Below is a small trained network, with its code and all its weights. Each question gives an input and a target symbol and asks what happens when units are switched off, that is, made to give their printed mean instead of their output.

import numpy as np


def w(rows, s, z=0):
    codes = np.array(rows[::2]) - 128.0
    scale = np.full(codes.shape[1], s)
    scale[-1] = z or s
    return codes * scale


def softmax(a):
    e = np.exp(a - a.max(-1, keepdims=True))
    return e / e.sum(-1, keepdims=True)


def log_softmax(a):
    a = a - a.max(-1, keepdims=True)
    return a - np.log(np.exp(a).sum(-1, keepdims=True))


def net(x, mask):
    ids = ['αβγεζηθμξπστφψω'.index(c) for c in x.split()]
    T = len(ids)
    res = E[ids] + P[:T]
    u = 0
    for l in range(3):
        r = res
        for j in range(2):
            rows = slice(3 * j, 3 * j + 3)
            q, k, v = (r @ M[l][rows].T for M in (Q, K, V))
            z = softmax(np.where(np.tri(T) > 0, q @ k.T / 3**0.5, -1e9)) @ v
            o = O[l][rows]
            res = res + np.where(mask[u + j], z, o[:, -1]) @ o[:, :-1]
        u += 2
    return log_softmax(res[-1] @ U[:, :-1].T + U[:, -1])


Q, K, V, O = {}, {}, {}, {}
E = w([
[87,193,140,132,136,153,152,106],'α',
[100,120,106,69,148,130,115,170],'β',
[140,143,86,97,136,122,82,140],'γ',
[60,163,192,170,173,129,151,112],'ε',
[69,127,154,102,153,115,163,138],'ζ',
[65,156,143,105,136,143,89,103],'η',
[74,113,168,155,147,90,130,94],'θ',
[143,114,121,117,130,121,155,128],'μ',
[97,191,71,110,164,124,115,155],'ξ',
[105,168,110,184,147,105,131,98],'π',
[92,197,185,32,198,150,64,77],'σ',
[110,71,252,136,128,157,150,135],'τ',
[164,75,184,185,111,127,101,119],'φ',
[139,68,161,69,160,89,23,149],'ψ',
[135,129,214,223,142,106,73,125],'ω',
],0.018)
P = w([
[88,95,85,105,100,176,141,67],'0',
[122,167,146,105,48,57,147,85],'1',
[133,113,144,112,212,91,191,94],'2',
[235,167,190,88,130,149,144,213],'3',
[71,155,142,167,66,64,69,170],'4',
[102,70,122,164,234,80,115,137],'5',
[226,182,217,92,149,175,171,252],'6',
],0.015)
Q[0] = w([
[178,194,157,143,239,97,185,212],'0.h1',
[159,62,114,136,157,155,223,118],'0.h1',
[143,180,137,126,2,211,167,176],'0.h1',
[211,134,176,123,54,221,73,45],'0.h2',
[160,140,118,108,40,66,213,190],'0.h2',
[116,141,99,108,170,157,99,210],'0.h2',
],0.0071)
K[0] = w([
[131,132,89,171,105,247,140,121],'0.h1',
[123,99,138,141,98,81,167,158],'0.h1',
[95,150,67,78,93,168,214,48],'0.h1',
[173,91,167,72,137,184,112,75],'0.h2',
[168,174,159,96,51,59,151,186],'0.h2',
[124,123,100,120,118,151,128,195],'0.h2',
],0.011)
V[0] = w([
[64,60,106,67,127,128,187,131],'0.h1',
[128,156,146,98,104,148,254,174],'0.h1',
[76,182,88,94,181,59,161,204],'0.h1',
[184,151,135,117,131,154,111,31],'0.h2',
[176,169,147,117,191,44,97,179],'0.h2',
[91,189,201,82,5,102,149,134],'0.h2',
],0.0074)
O[0] = w([
[211,94,159,159,90,158,74,1,222],'0.h1',
[122,190,138,161,198,194,70,86,2],'0.h1',
[170,227,155,102,144,82,86,54,122],'0.h1',
[63,87,119,117,183,141,164,234,188],'0.h2',
[99,99,224,102,134,132,110,119,166],'0.h2',
[95,132,120,143,81,140,104,143,244],'0.h2',
],0.0094,0.0032)
Q[1] = w([
[154,137,203,123,119,174,149,175],'1.h1',
[219,195,236,74,110,96,215,183],'1.h1',
[143,72,32,50,152,170,71,153],'1.h1',
[105,96,125,197,83,105,93,92],'1.h2',
[99,73,92,179,238,79,68,112],'1.h2',
[102,159,75,253,164,29,97,65],'1.h2',
],0.0062)
K[1] = w([
[74,52,148,123,130,195,71,137],'1.h1',
[85,108,90,125,132,164,121,60],'1.h1',
[120,143,166,122,116,114,147,114],'1.h1',
[170,92,145,170,90,54,163,210],'1.h2',
[143,135,197,119,176,109,58,186],'1.h2',
[82,254,184,127,61,127,103,170],'1.h2',
],0.0085)
V[1] = w([
[77,158,185,101,118,27,122,140],'1.h1',
[108,126,173,70,115,254,102,173],'1.h1',
[2,126,41,151,68,90,34,170],'1.h1',
[130,118,170,132,70,191,75,96],'1.h2',
[122,89,71,194,41,118,162,68],'1.h2',
[112,88,91,95,177,161,197,81],'1.h2',
],0.0084)
O[1] = w([
[98,97,253,153,139,127,211,61,107],'1.h1',
[119,126,128,117,113,165,120,164,186],'1.h1',
[68,160,160,101,106,74,160,93,254],'1.h1',
[130,110,180,165,107,135,52,159,173],'1.h2',
[107,162,152,147,136,39,109,146,159],'1.h2',
[143,133,131,196,156,136,111,141,183],'1.h2',
],0.012,0.0069)
Q[2] = w([
[141,197,136,67,108,179,161,210],'2.h1',
[113,125,110,47,138,120,115,61],'2.h1',
[51,124,73,90,119,116,106,93],'2.h1',
[154,241,159,27,30,168,166,160],'2.h2',
[130,109,246,155,179,160,140,82],'2.h2',
[249,154,167,175,140,132,186,254],'2.h2',
],0.0068)
K[2] = w([
[161,93,85,87,163,112,84,182],'2.h1',
[96,106,186,139,195,170,142,173],'2.h1',
[138,122,219,20,54,223,176,169],'2.h1',
[70,186,19,140,115,119,67,107],'2.h2',
[88,75,132,86,127,138,4,166],'2.h2',
[122,84,2,227,94,90,111,141],'2.h2',
],0.0067)
V[2] = w([
[100,25,121,159,130,118,107,71],'2.h1',
[150,119,135,152,153,108,157,143],'2.h1',
[69,129,144,180,91,97,156,84],'2.h1',
[119,161,79,11,110,140,84,111],'2.h2',
[54,181,177,206,149,186,126,102],'2.h2',
[122,88,186,93,124,130,120,123],'2.h2',
],0.011)
O[2] = w([
[196,251,82,79,238,88,75,129,131],'2.h1',
[59,95,199,119,195,116,65,128,68],'2.h1',
[131,113,160,18,122,156,136,113,236],'2.h1',
[232,184,251,229,39,113,233,137,254],'2.h2',
[105,122,209,106,118,212,2,133,190],'2.h2',
[171,245,64,77,94,108,130,182,140],'2.h2',
],0.0077,0.0093)
U = w([
[125,147,137,124,169,53,73,101,44],'α',
[86,112,113,127,151,85,163,204,173],'β',
[125,112,128,167,164,86,121,123,151],'γ',
[174,107,157,144,154,151,158,1,92],'ε',
[143,184,99,113,137,77,111,153,82],'ζ',
[120,141,91,135,117,107,84,175,124],'η',
[150,113,123,126,139,67,198,127,83],'θ',
[122,82,122,125,139,165,65,99,158],'μ',
[106,128,137,119,50,45,90,140,120],'ξ',
[90,94,157,167,104,147,112,92,3],'π',
[81,104,93,103,139,129,133,164,236],'σ',
[108,81,160,144,172,75,126,58,123],'τ',
[171,135,121,139,141,103,66,83,125],'φ',
[185,151,123,150,130,79,105,82,84],'ψ',
[140,172,109,96,85,154,108,155,255],'ω',
],0.0085,0.0056)

Each question gives the input, a string of symbols that net reads in full, and the target symbol t.
The units are the heads (3 rows each of Q, K, V and O). Each row of codes is followed by its name. A weight is (code - 128) times the scale printed after its matrix; where a second scale follows, it is the last column's (O and U).
mask holds one flag per head, layer by layer. A switched-off head (its flag False) gives its mean, the last column of its rows in O, instead of its output. The means were averaged over made-up inputs and are rounded, as every weight is.
A unit's drop is (log p(t) with every unit on - log p(t) with that unit switched off) / (log p(t) with every unit on - log p(t) with every unit switched off).
The circuit of an input: a set's keep is (log p(t) with only the set's units on - log p(t) with every unit switched off) / (log p(t) with every unit on - log p(t) with every unit switched off). Starting from all 6 units, units are removed one at a time, each time the one whose removal leaves the highest keep (on an exact tie, the one counted first), for as long as the keep stays at least 0.8.
units of the circuit, in order: the units of the circuit, biggest drop first
most important unit: the unit with the biggest drop
heads that matter: for each layer, one digit per head in row order, 1 if its drop is at least 0.15 and else 0, layers parted by /
input η π ξ ε σ η, target ε: units of the circuit, in order => 1.h2, 1.h1
input η η θ σ σ γ, target ε: units of the circuit, in order => 1.h2, 1.h1
input η ζ β α, target ξ: heads that matter => 01 / 11 / 00
input ξ γ μ β, target ε: most important unit => 2.h2
input μ σ φ σ η ζ ω, target γ: heads that matter => 11 / 11 / 11
input ψ β η, target θ: units of the circuit, in order => 2.h2, 0.h1
input σ σ ξ φ ε θ, target σ: heads that matter => 10 / 00 / 01
input σ φ θ ε σ γ, target ε: units of the circuit, in order => 0.h2, 1.h1
input ε η φ η γ σ η, target μ: heads that matter => 10 / 11 / 01
input π θ ω ε, target τ: units of the circuit, in order => 2.h2, 0.h2, 1.h2, 1.h1
input ε η η φ, target μ: heads that matter => 00 / 01 / 01
input ε σ β σ, target μ: heads that matter => 00 / 11 / 01
input γ ε σ φ α σ ω, target θ: heads that matter => 01 / 10 / 01
input σ τ γ σ ξ β, target ε: most important unit => 0.h2
input γ σ ζ β σ η ξ, target θ: units of the circuit, in order => 2.h2, 1.h1
input β γ β σ θ ζ, target ε: units of the circuit, in order => 1.h1, 1.h2
input σ τ η η γ σ, target ε: heads that matter => 11 / 01 / 00
input ξ θ ψ, target θ: heads that matter => 11 / 01 / 01
input β σ ε β, target ψ: heads that matter => 11 / 10 / 01
input π τ φ, target σ: units of the circuit, in order => 2.h2, 0.h1
input η η ζ ω γ σ, target β: heads that matter => 11 / 00 / 10
input η η γ β, target ξ: units of the circuit, in order => 0.h2, 1.h1, 2.h1
input α ε ψ π, target π: heads that matter => 11 / 11 / 11
input β σ σ γ, target ψ: most important unit => 0.h1
